Below are the code and all the weights of a small trained network. Each question names an input and a target symbol and asks about switching units off, where a switched-off unit gives its printed mean instead of its output.

import numpy as np


def w(rows, s, z=0):
    codes = np.array(rows[::2]) - 128.0
    scale = np.full(codes.shape[1], s)
    scale[-1] = z or s
    return codes * scale


def f(y):
    return y / 2 * (1 + np.tanh(0.7978845608 * (y + 0.044715 * y**3)))


def softmax(a):
    e = np.exp(a - a.max(-1, keepdims=True))
    return e / e.sum(-1, keepdims=True)


def log_softmax(a):
    a = a - a.max(-1, keepdims=True)
    return a - np.log(np.exp(a).sum(-1, keepdims=True))


def net(x, mask):
    ids = ['ΓΘΛΠΩβημσ'.index(c) for c in x.split()]
    T = len(ids)
    res = E[ids] + P[:T]
    u = 0
    for l in range(2):
        r = res
        for j in range(2):
            rows = slice(2 * j, 2 * j + 2)
            q, k, v = (r @ M[l][rows].T for M in (Q, K, V))
            z = softmax(np.where(np.tri(T) > 0, q @ k.T / 2**0.5, -1e9)) @ v
            o = O[l][rows]
            res = res + np.where(mask[u + j], z, o[:, -1]) @ o[:, :-1]
        u += 2
        y = f(res @ A[l][:, :-1].T + A[l][:, -1])
        res = res + np.where(mask[u : u + 4], y, B[l][:, -1]) @ B[l][:, :-1]
        u += 4
    return log_softmax(res[-1] @ U[:, :-1].T + U[:, -1])


Q, K, V, O, A, B = {}, {}, {}, {}, {}, {}
E = w([
[229,115,202,82,178,120,111,147,123,81,132,151],'Γ',
[54,138,252,167,126,143,92,108,88,168,181,148],'Θ',
[90,97,112,94,78,114,96,100,132,122,94,114],'Λ',
[9,124,116,109,82,119,163,93,205,125,123,112],'Π',
[91,158,196,163,136,105,131,172,172,196,84,147],'Ω',
[135,78,136,133,70,158,144,180,141,169,187,125],'β',
[42,177,87,101,145,136,76,95,155,112,104,227],'η',
[234,232,80,127,70,86,152,92,131,110,178,119],'μ',
[145,122,147,33,170,148,182,178,190,183,130,57],'σ',
],0.017)
P = w([
[98,104,146,171,127,16,254,182,71,73,56,249],'0',
[139,133,147,151,85,96,144,161,97,123,131,161],'1',
[126,166,178,139,82,94,145,166,103,148,133,163],'2',
[192,140,185,130,58,110,108,155,176,132,142,147],'3',
[102,201,153,104,76,112,120,170,84,206,148,146],'4',
[125,169,100,96,80,106,78,172,102,183,177,95],'5',
],0.0087)
Q[0] = w([
[110,153,61,198,178,206,194,107,89,74,108,119],'L0H1',
[32,219,161,64,63,143,48,223,189,126,156,169],'L0H1',
[228,208,65,213,77,164,39,35,2,74,114,73],'L0H2',
[78,64,221,205,140,69,49,143,164,203,65,161],'L0H2',
],0.0056)
K[0] = w([
[96,66,140,129,160,187,136,192,104,94,60,130],'L0H1',
[173,184,96,169,76,87,89,145,125,135,147,118],'L0H1',
[156,57,143,94,240,98,233,133,68,99,165,186],'L0H2',
[173,254,157,84,45,172,126,140,82,118,252,18],'L0H2',
],0.0059)
V[0] = w([
[70,7,126,1,132,187,53,69,143,73,166,126],'L0H1',
[206,193,36,142,142,143,151,16,105,78,178,58],'L0H1',
[103,130,228,234,34,135,82,147,112,163,87,201],'L0H2',
[139,111,184,153,106,174,81,147,73,39,249,125],'L0H2',
],0.0057)
O[0] = w([
[112,139,90,204,120,213,129,151,116,137,82,140,41],'L0H1',
[121,157,104,181,171,93,104,150,167,120,175,128,6],'L0H1',
[183,42,137,117,247,105,86,106,108,170,173,139,235],'L0H2',
[81,52,103,161,90,119,121,128,165,154,144,122,87],'L0H2',
],0.011)
A[0] = w([
[90,92,135,59,94,194,213,155,187,127,111,27,192],'L0N1',
[181,130,149,82,93,102,129,157,112,119,2,94,10],'L0N2',
[119,116,188,61,79,124,124,45,116,88,155,70,254],'L0N3',
[221,162,73,103,70,145,162,66,75,99,128,163,222],'L0N4',
],0.0067,0.0009)
B[0] = w([
[148,148,128,197,158,131,173,59,109,149,202,165,167],'L0N1',
[116,114,135,109,196,161,144,102,73,86,71,2,229],'L0N2',
[92,112,73,60,107,96,126,102,106,154,182,104,255],'L0N3',
[48,104,70,75,74,158,38,150,130,108,155,85,149],'L0N4',
],0.0093,0.0094)
Q[1] = w([
[170,170,180,119,156,16,152,182,182,166,137,105],'L1H1',
[96,58,203,148,144,114,173,107,91,170,30,152],'L1H1',
[59,145,173,148,101,187,135,140,133,98,73,184],'L1H2',
[135,100,218,59,208,64,52,151,72,253,117,97],'L1H2',
],0.0065)
K[1] = w([
[72,161,87,1,118,23,94,144,141,103,43,94],'L1H1',
[144,149,95,36,138,167,113,143,244,202,227,92],'L1H1',
[151,17,111,96,196,141,88,73,201,54,121,147],'L1H2',
[170,197,147,14,101,149,19,154,174,199,189,109],'L1H2',
],0.0051)
V[1] = w([
[85,198,147,99,137,44,192,69,182,177,148,212],'L1H1',
[98,119,16,73,37,106,91,1,88,113,183,164],'L1H1',
[198,100,84,104,152,192,122,127,74,105,249,142],'L1H2',
[153,98,133,149,69,90,234,235,169,178,130,61],'L1H2',
],0.0054)
O[1] = w([
[173,128,90,85,110,133,159,2,207,176,227,194,152],'L1H1',
[55,80,59,94,106,144,151,50,90,93,54,123,185],'L1H1',
[125,126,170,71,130,188,200,233,182,110,131,158,255],'L1H2',
[232,125,145,110,31,132,145,151,38,226,63,131,76],'L1H2',
],0.0086,0.0077)
A[1] = w([
[101,121,189,103,161,152,51,237,128,85,152,120,2],'L1N1',
[169,124,172,166,201,111,39,54,93,140,49,84,176],'L1N2',
[82,176,138,100,2,95,32,159,99,121,147,185,88],'L1N3',
[59,162,121,125,151,133,95,102,180,102,156,196,67],'L1N4',
],0.0064,0.0036)
B[1] = w([
[140,176,141,227,140,12,167,94,88,88,116,149,193],'L1N1',
[140,173,33,161,94,120,75,146,169,161,71,137,254],'L1N2',
[88,2,223,148,171,194,102,112,178,103,130,142,136],'L1N3',
[202,180,154,90,110,207,97,128,149,121,158,114,171],'L1N4',
],0.0094,0.007)
U = w([
[119,108,190,164,127,114,137,133,76,38,92,148,115],'Γ',
[57,53,188,192,147,129,91,109,116,165,154,166,3],'Θ',
[44,79,95,116,89,154,105,156,119,113,76,90,147],'Λ',
[115,192,72,151,68,110,172,41,99,151,134,211,166],'Π',
[153,187,117,111,109,111,2,154,79,228,146,108,211],'Ω',
[142,114,137,109,17,137,138,221,108,139,116,199,231],'β',
[108,161,130,131,178,217,69,119,156,116,98,176,84],'η',
[135,207,128,140,94,111,114,129,136,104,159,136,26],'μ',
[127,186,194,109,105,213,153,143,123,140,117,48,67],'σ',
],0.0065,0.0041)

Each question gives the input, a string of symbols that net reads in full, and the target symbol t.
The units are the heads (2 rows each of Q, K, V and O) and the neurons (one row each of A and B). Each row of codes is followed by its name. A weight is (code - 128) times the scale printed after its matrix; where a second scale follows, it is the last column's (O, A, B and U).
mask holds one flag per unit, layer by layer, with each layer's heads first. A switched-off unit (its flag False) gives its mean, the last column of its rows in O or B, instead of its output. The means were averaged over made-up inputs and are rounded, as every weight is.
A unit's drop is (log p(t) with every unit on - log p(t) with that unit switched off) / (log p(t) with every unit on - log p(t) with every unit switched off).
The circuit of an input: a set's keep is (log p(t) with only the set's units on - log p(t) with every unit switched off) / (log p(t) with every unit on - log p(t) with every unit switched off). Starting from all 12 units, units are removed one at a time, each time the one whose removal leaves the highest keep (on an exact tie, the one counted first), for as long as the keep stays at least 0.8.
units of the circuit, in order: the units of the circuit, biggest drop first
most important unit: the unit with the biggest drop
top k neurons: the k neurons with the biggest drops, biggest first
top k neurons in layer l: the k neurons of layer l with the biggest drops, biggest first
input Λ μ Π Π Ω, target Γ: top 2 neurons -> [L0N2, L0N4]
input Θ Θ Ω Γ β, target β: units of the circuit, in order -> [L1H2, L0N2]
input σ Ω Ω μ, target Λ: top neuron -> [L0N4]
input Ω Ω Ω Π, target Π: units of the circuit, in order -> [L1H1, L0H1, L0N1]
input Γ η Ω Ω Θ Ω, target Θ: units of the circuit, in order -> [L0H2, L0N3, L1H2]
input Ω σ Ω, target σ: units of the circuit, in order -> [L0H2, L0N2, L0H1]
input Ω Ω μ β σ, target μ: top 3 neurons -> [L1N1, L0N2, L0N4]
input Ω Ω Θ Λ Ω, target Θ: units of the circuit, in order -> [L0H2, L0N2, L1N2]
input σ β Λ Ω σ Ω, target σ: top 2 neurons in layer 1 -> [L1N2, L1N1]
input Γ Λ Ω Π, target Π: units of the circuit, in order -> [L0N1, L1H2, L1H1]
input Ω η Ω, target η: top 3 neurons -> [L0N4, L0N2, L1N4]
input σ Θ Θ σ, target Θ: units of the circuit, in order -> [L0N1, L0H2]
input Λ Θ Γ, target Γ: units of the circuit, in order -> [L1N1, L1H1, L0H1, L1H2]
input Λ Ω η σ Ω β, target β: units of the circuit, in order -> [L0N2, L1H2]
input Ω Ω Ω β Ω, target β: top 3 neurons -> [L0N2, L0N3, L0N4]
input μ Λ Λ, target Π: top neuron in layer 0 -> [L0N2]
input Ω Λ Γ Ω Λ Ω, target Λ: top 3 neurons -> [L0N3, L0N4, L1N4]
input β β Λ Γ Γ Γ, target Γ: top 2 neurons in layer 0 -> [L0N3, L0N1]
input Λ Ω Λ μ Λ, target Γ: top 2 neurons -> [L1N1, L0N2]
input Ω Ω Ω Ω η Ω, target η: most important unit -> L1H2
